Here is a tiny trained network, its code and every weight. The questions are about switching its units off for an input and a target symbol, where a switched-off unit gives its printed mean instead of its output.

import numpy as np


def w(rows, s, z=0):
    codes = np.array(rows[::2]) - 128.0
    scale = np.full(codes.shape[1], s)
    scale[-1] = z or s
    return codes * scale


def f(y):
    return np.maximum(y, 0)


def softmax(a):
    e = np.exp(a - a.max(-1, keepdims=True))
    return e / e.sum(-1, keepdims=True)


def log_softmax(a):
    a = a - a.max(-1, keepdims=True)
    return a - np.log(np.exp(a).sum(-1, keepdims=True))


def net(x, mask):
    ids = ['αβγδεηλμξπφψ'.index(c) for c in x.split()]
    T = len(ids)
    res = E[ids] + P[:T]
    u = 0
    for l in range(2):
        q, k, v = (res @ M[l].T for M in (Q, K, V))
        z = softmax(np.where(np.tri(T) > 0, q @ k.T / 3**0.5, -1e9)) @ v
        res = res + np.where(mask[u], z, O[l][:, -1]) @ O[l][:, :-1]
        u += 1
        y = f(res @ A[l][:, :-1].T + A[l][:, -1])
        res = res + np.where(mask[u : u + 12], y, B[l][:, -1]) @ B[l][:, :-1]
        u += 12
    return log_softmax(res[-1] @ U[:, :-1].T + U[:, -1])


Q, K, V, O, A, B = {}, {}, {}, {}, {}, {}
E = w([
[124,96,137,137,111,216,111,123],'α',
[168,132,141,135,86,108,136,95],'β',
[139,139,154,122,58,169,116,134],'γ',
[154,116,116,131,154,121,130,113],'δ',
[181,159,104,115,179,105,179,126],'ε',
[122,146,122,63,142,131,90,211],'η',
[177,206,155,112,113,155,185,160],'λ',
[156,118,82,114,225,144,155,120],'μ',
[159,145,168,111,1,122,135,149],'ξ',
[142,77,143,171,54,183,132,68],'π',
[164,64,101,152,112,116,163,63],'φ',
[157,173,111,91,205,134,118,174],'ψ',
],0.016)
P = w([
[104,143,132,72,85,159,110,40],'0',
[224,114,119,106,87,163,76,104],'1',
[90,137,153,174,123,112,108,98],'2',
[152,82,175,79,117,138,156,100],'3',
[186,110,27,139,118,137,149,178],'4',
[78,118,142,173,128,105,123,137],'5',
[155,83,176,79,135,134,159,102],'6',
[164,191,22,150,65,166,74,58],'7',
[83,116,146,206,131,116,125,157],'8',
[153,81,182,80,132,141,148,99],'9',
[226,104,91,182,130,158,134,162],'10',
[75,101,134,217,136,113,134,196],'11',
[154,79,169,72,149,142,154,111],'12',
[150,169,4,149,78,178,100,107],'13',
],0.015)
Q[0] = w([
[135,164,5,137,69,114,72,151],'0.h0',
[167,156,45,177,103,114,68,114],'0.h0',
[124,173,52,204,116,102,89,119],'0.h0',
],0.018)
K[0] = w([
[171,108,115,117,105,125,138,172],'0.h0',
[172,154,132,167,103,78,136,214],'0.h0',
[125,111,136,254,134,109,121,186],'0.h0',
],0.014)
V[0] = w([
[130,112,165,103,112,129,155,172],'0.h0',
[134,2,201,95,137,121,216,217],'0.h0',
[148,12,175,100,164,197,232,247],'0.h0',
],0.0038)
O[0] = w([
[136,121,148,148,130,143,123,116,104],'0.h0',
[176,198,171,252,138,189,109,58,1],'0.h0',
[199,185,189,220,142,186,95,60,53],'0.h0',
],0.0046,0.0014)
A[0] = w([
[61,153,138,131,160,111,166,99,25],'0.n0',
[111,132,147,109,138,145,181,106,62],'0.n1',
[104,156,178,142,191,54,170,119,37],'0.n2',
[143,134,164,161,138,119,121,138,108],'0.n3',
[94,159,182,130,153,122,105,132,142],'0.n4',
[162,111,96,115,117,127,98,143,14],'0.n5',
[49,129,135,162,149,143,190,140,114],'0.n6',
[150,166,129,102,141,139,157,123,3],'0.n7',
[139,152,195,148,138,9,142,145,125],'0.n8',
[41,107,153,152,195,106,57,111,53],'0.n9',
[102,121,147,176,124,47,83,151,182],'0.n10',
[102,157,142,138,139,111,129,105,55],'0.n11',
],0.015,0.0037)
B[0] = w([
[159,111,167,134,147,161,106,96,138],'0.n0',
[102,101,121,93,142,88,111,145,202],'0.n1',
[104,99,145,195,73,191,122,60,181],'0.n2',
[116,102,63,98,131,103,153,213,184],'0.n3',
[125,128,155,114,113,120,157,85,169],'0.n4',
[173,157,158,187,124,202,148,86,239],'0.n5',
[98,149,171,78,87,184,247,98,217],'0.n6',
[150,135,119,110,127,74,92,149,165],'0.n7',
[125,137,98,94,191,155,111,161,229],'0.n8',
[190,199,20,101,57,203,252,148,198],'0.n9',
[80,134,187,202,210,64,111,90,254],'0.n10',
[128,128,65,110,118,110,95,154,131],'0.n11',
],0.014,0.0027)
Q[1] = w([
[13,242,154,87,138,141,207,25],'1.h0',
[246,4,214,5,134,154,102,145],'1.h0',
[90,163,22,110,96,158,126,107],'1.h0',
],0.028)
K[1] = w([
[74,103,165,116,148,133,222,177],'1.h0',
[87,148,97,2,102,125,98,50],'1.h0',
[221,91,109,137,115,144,143,173],'1.h0',
],0.041)
V[1] = w([
[108,7,104,175,71,130,153,72],'1.h0',
[86,78,79,96,236,235,80,111],'1.h0',
[201,107,89,109,166,30,183,62],'1.h0',
],0.02)
O[1] = w([
[181,54,59,208,86,58,63,164,255],'1.h0',
[31,152,59,175,231,245,144,129,165],'1.h0',
[160,56,194,181,113,71,241,177,112],'1.h0',
],0.011,0.0069)
A[1] = w([
[32,111,176,95,134,77,136,127,2],'1.n0',
[159,123,94,139,118,129,64,143,63],'1.n1',
[203,129,129,135,171,149,135,118,198],'1.n2',
[46,112,149,152,143,109,156,155,213],'1.n3',
[184,158,97,203,122,156,150,146,65],'1.n4',
[169,112,199,132,131,106,116,119,135],'1.n5',
[62,73,139,39,140,138,109,107,121],'1.n6',
[82,79,201,89,138,68,94,111,100],'1.n7',
[154,175,123,199,139,164,175,144,95],'1.n8',
[49,82,113,100,110,68,108,146,82],'1.n9',
[6,89,129,60,143,106,147,131,108],'1.n10',
[179,149,98,141,115,167,117,104,100],'1.n11',
],0.016,0.012)
B[1] = w([
[233,148,104,171,210,79,78,119,158],'1.n0',
[80,95,130,190,133,108,205,19,254],'1.n1',
[114,150,131,137,61,145,120,140,211],'1.n2',
[140,249,63,104,88,95,119,51,226],'1.n3',
[93,111,159,41,139,179,62,90,252],'1.n4',
[158,137,126,143,226,165,103,110,217],'1.n5',
[123,190,112,72,154,3,105,128,190],'1.n6',
[9,148,121,153,39,121,121,164,190],'1.n7',
[138,66,139,164,160,35,167,177,240],'1.n8',
[199,92,169,62,159,171,108,156,171],'1.n9',
[130,2,211,175,101,248,157,185,206],'1.n10',
[172,175,124,112,135,126,132,246,222],'1.n11',
],0.016,0.021)
U = w([
[188,152,62,92,14,211,159,116,255],'α',
[208,111,71,255,129,94,100,146,103],'β',
[53,127,184,142,59,137,137,91,94],'γ',
[123,130,109,74,140,40,153,90,137],'δ',
[89,125,73,149,211,174,121,128,131],'ε',
[188,119,166,122,199,117,181,119,90],'η',
[85,177,213,39,137,192,165,85,123],'λ',
[189,27,83,183,77,76,74,224,171],'μ',
[133,185,124,153,148,103,52,175,122],'ξ',
[143,48,133,158,163,97,137,102,41],'π',
[203,134,104,107,167,170,40,88,134],'φ',
[105,94,149,166,105,125,238,158,92],'ψ',
],0.004,0.0094)

Each question gives the input, a string of symbols that net reads in full, and the target symbol t.
The units are the heads (3 rows each of Q, K, V and O) and the neurons (one row each of A and B). Each row of codes is followed by its name. A weight is (code - 128) times the scale printed after its matrix; where a second scale follows, it is the last column's (O, A, B and U).
mask holds one flag per unit, layer by layer, with each layer's heads first. A switched-off unit (its flag False) gives its mean, the last column of its rows in O or B, instead of its output. The means were averaged over made-up inputs and are rounded, as every weight is.
A unit's drop is (log p(t) with every unit on - log p(t) with that unit switched off) / (log p(t) with every unit on - log p(t) with every unit switched off).
The circuit of an input: a set's keep is (log p(t) with only the set's units on - log p(t) with every unit switched off) / (log p(t) with every unit on - log p(t) with every unit switched off). Starting from the 12 units with the biggest drops (on a tie, the unit counted first), units are removed one at a time, each time the one whose removal leaves the highest keep (on an exact tie, the one counted first), for as long as the keep stays at least 0.8.
circuit, biggest first: the units of the circuit, biggest drop first
unit that matters most: the unit with the biggest drop
k most important neurons: the k neurons with the biggest drops, biggest first
top k neurons in layer l: the k neurons of layer l with the biggest drops, biggest first
input λ α δ δ δ ε γ γ δ δ, target ξ: unit that matters most => 1.n7
input μ φ μ ξ γ μ α δ φ β ψ, target μ: circuit, biggest first => 1.n8; 1.h0; 1.n1
input α η μ μ ξ η, target η: top 3 neurons in layer 0 => 0.n10; 0.n9; 0.n8
input η α ε ξ α α α, target λ: 2 most important neurons => 1.n10; 1.n8
input β δ δ ξ ε ψ ξ, target μ: 3 most important neurons => 1.n7; 1.n4; 1.n3
input α π δ ε α μ δ α α γ ξ φ ξ ε, target β: circuit, biggest first => 1.h0; 1.n5; 1.n4
input δ δ α α ψ η δ δ, target ψ: circuit, biggest first => 1.h0; 1.n8
input δ δ γ ψ δ γ α γ α δ λ ξ δ δ, target λ: top 2 neurons in layer 1 => 1.n5; 1.n8
input δ α β α δ δ μ β, target μ: top 2 neurons in layer 1 => 1.n8; 1.n1
input δ α γ η μ α λ, target α: 3 most important neurons => 1.n3; 0.n1; 1.n8
input ε ξ γ β ε δ η β γ α ψ π, target π: circuit, biggest first => 1.n1; 1.h0; 1.n9
input ξ π μ β ψ δ δ β δ μ γ, target φ: top 2 neurons in layer 1 => 1.n5; 1.n8
input η δ δ α δ η μ α η γ δ μ, target μ: 4 most important neurons => 0.n9; 0.n2; 1.n8; 0.n6
input α φ δ γ δ δ π ξ ξ ψ λ, target β: 4 most important neurons => 1.n5; 1.n4; 1.n1; 0.n8
input α α γ μ η, target ε: top 2 neurons in layer 1 => 1.n1; 1.n4
input μ δ ψ δ, target ψ: unit that matters most => 1.n10
input δ ψ δ δ ξ α λ μ α ψ γ, target δ: circuit, biggest first => 1.n8; 1.h0; 1.n3; 1.n4
input γ γ δ α ξ δ η α ψ ψ, target δ: 2 most important neurons => 1.n10; 1.n6
input δ γ γ μ ξ α ξ φ, target β: circuit, biggest first => 1.h0; 1.n5; 1.n4
input α ξ δ δ μ, target β: 4 most important neurons => 1.n5; 1.n4; 1.n1; 0.n5
input ε γ η δ α, target α: 3 most important neurons => 1.n8; 1.n11; 1.n5
input ξ γ δ α γ δ λ δ ψ μ μ, target μ: circuit, biggest first => 1.n8; 1.n1; 1.h0
input δ δ δ μ δ λ, target λ: circuit, biggest first => 1.h0
input ε λ α λ α ε π δ α ψ δ π β δ, target μ: circuit, biggest first => 1.h0; 1.n1
input δ δ ξ ξ, target α: 2 most important neurons => 1.n3; 1.n8
